data = [-0.433 -1.008 0.736 -1.812 -1.079 -5.502 0.166 -0.067 -2.711 -0.709 0.336 -0.971 -0.390]
The largest entry? 0.736
The entry just left of -0.067: 0.166
The entry just left of 0.336: -0.709
The entry just left of -5.502? -1.079
The entry just right of the largest entry? -1.812

[-3.335 6.009 4.059 3.587 -0.344 -1.602 0.438]
[-1.169 3.266 0.698 -0.720 2.463 2.301 1.223]
[-0.013 -0.026 -0.019 0.064 0.049 -0.028 0.066]
[1.456 3.645 0.665 -2.885 2.124 2.254 2.796]
[-2.045 0.517 -0.892 -1.012 -1.480 2.984 -1.462]
[-0.479 -0.143 -2.234 0.831 -0.277 0.666 0.179]
[0.012 -0.027 -0.012 -0.024 0.039 0.008 0.009]
[5.086 -3.279 2.266 -4.036 -2.738 -0.024 -0.828]
[0.192 -0.383 -0.464 0.764 0.797 0.519 0.227]
[1.051 2.702 -0.281 0.605 -0.976 -0.421 1.285]
[1.062 2.536 -0.498 0.268 -0.696 -0.395 1.379]
[0.716 -2.182 -0.909 2.578 2.656 -1.267 1.073]
Counting starts at 0.
The entry at row 2, column 0 is -0.013
The entry at row 0, column 1 is 6.009
The entry in row 0 and column 0: -3.335
Find the entry just left of 0.666.
-0.277
The entry in the bottom-right corner: 1.073
Find the entry in row 0 and column 2.
4.059
Find the entry directly below -4.036.
0.764
Find the entry directly above 0.831.
-1.012
Find the entry directly above the smallest entry.
-0.024
Find the entry just right of -2.885.
2.124
The entry just left of the smallest entry: 2.266
Find the entry directly above -0.696.
-0.976
The top-right entry is 0.438
The bottom entry of the column that holds the smallest entry -> 2.578
Find the entry directly below -0.696.
2.656
Find the entry directly below 0.009.
-0.828
Find the entry just left of 1.223.
2.301
Find the entry just right of 0.716.
-2.182
The entry just right of 0.012 is -0.027
Find the entry in row 1 and column 0.
-1.169
The entry just right of -0.028 -> 0.066
Find the entry just right of -0.696.
-0.395
Find the bottom-left entry.
0.716
The minimum is -4.036
Find the entry directly below -0.019.
0.665
The entry directly above 0.008 is 0.666
Find the entry directly below -0.344.
2.463
Find the entry directly below the largest entry.
3.266
Find the entry directly above -0.498.
-0.281
The entry directly below 3.266 -> -0.026

B =
[[ 2.367  0.517 -0.279 -0.140  2.857 -0.281  0.079  4.787  0.123  0.687
   0.586 -0.064 -0.402 -2.622  1.260]
 [ 0.197 -0.919  0.178  0.497  0.186 -0.770 -0.852 -0.882 -0.389 -1.311
   0.066 -0.486 -0.160 -0.950 -1.123]]
Report the entry just right of 0.586.
-0.064
Report the entry just left of -0.852.
-0.770
Report the entry just left of -0.486.
0.066
The entry just left of 0.178 -> -0.919
The entry just right of the largest entry: 0.123
The entry just right of -0.064: -0.402
The entry just left of the largest entry -> 0.079
Report the entry just right of 2.857.
-0.281
The entry just right of the smallest entry -> 1.260
The entry just right of -0.852 is -0.882

-0.104   0.234   2.345  -0.756  -0.540   3.074  -0.179  -0.340   0.500  -0.402
 0.541   0.695  -0.350  -0.788  -0.830  -1.448  -0.392  -2.612  -0.039  -0.216
 0.301   0.102  -3.180   0.401   0.019  -5.168  -0.088  -0.657  -0.656   0.143
-0.719  -0.262   0.655  -0.149  -0.349  -0.069  -0.151   2.422   0.132  -0.771
The entry directly above 0.143: -0.216
The second largest entry? 2.422
The entry just left of -0.262: -0.719
The top-right entry? -0.402
The last entry, reading row by row is -0.771
The entry in the top-left corner is -0.104
The largest entry in the first column? 0.541
The entry just right of 0.541? 0.695
The entry just left of -3.180: 0.102
The entry directly below the largest entry? -1.448
The 2nd smallest entry: -3.180
The last entry of the smallest entry's row? 0.143
The second entry on the diagonal from the top-right corner? -0.039
The entry just left of the smallest entry? 0.019
The bottom entry of the column that holds the smallest entry? -0.069
The 3rd entry, reading row by row? 2.345
The entry just left of -0.349? -0.149
The entry just left of -0.656? -0.657
The fourth entry, reading row by row is -0.756
The fourth-last entry, reading row by row? -0.151
The entry just right of 3.074? -0.179
The entry directly below -0.756 is -0.788
The top entry of the column that holds the largest entry? 3.074
The entry just right of -0.104 is 0.234
The 2nd-last entry, reading row by row? 0.132
The entry directly below 0.541? 0.301

array([-0.827, -1.343, -0.362, -5.030,  1.655,  4.899,  3.252, -2.357,
        3.132])
The entry just right of 1.655 is 4.899
What is the entry just left of the largest entry?
Answer: 1.655
What is the entry just left of -0.362?
Answer: -1.343
What is the entry just left of the smallest entry?
Answer: -0.362
What is the entry just right of -2.357?
Answer: 3.132
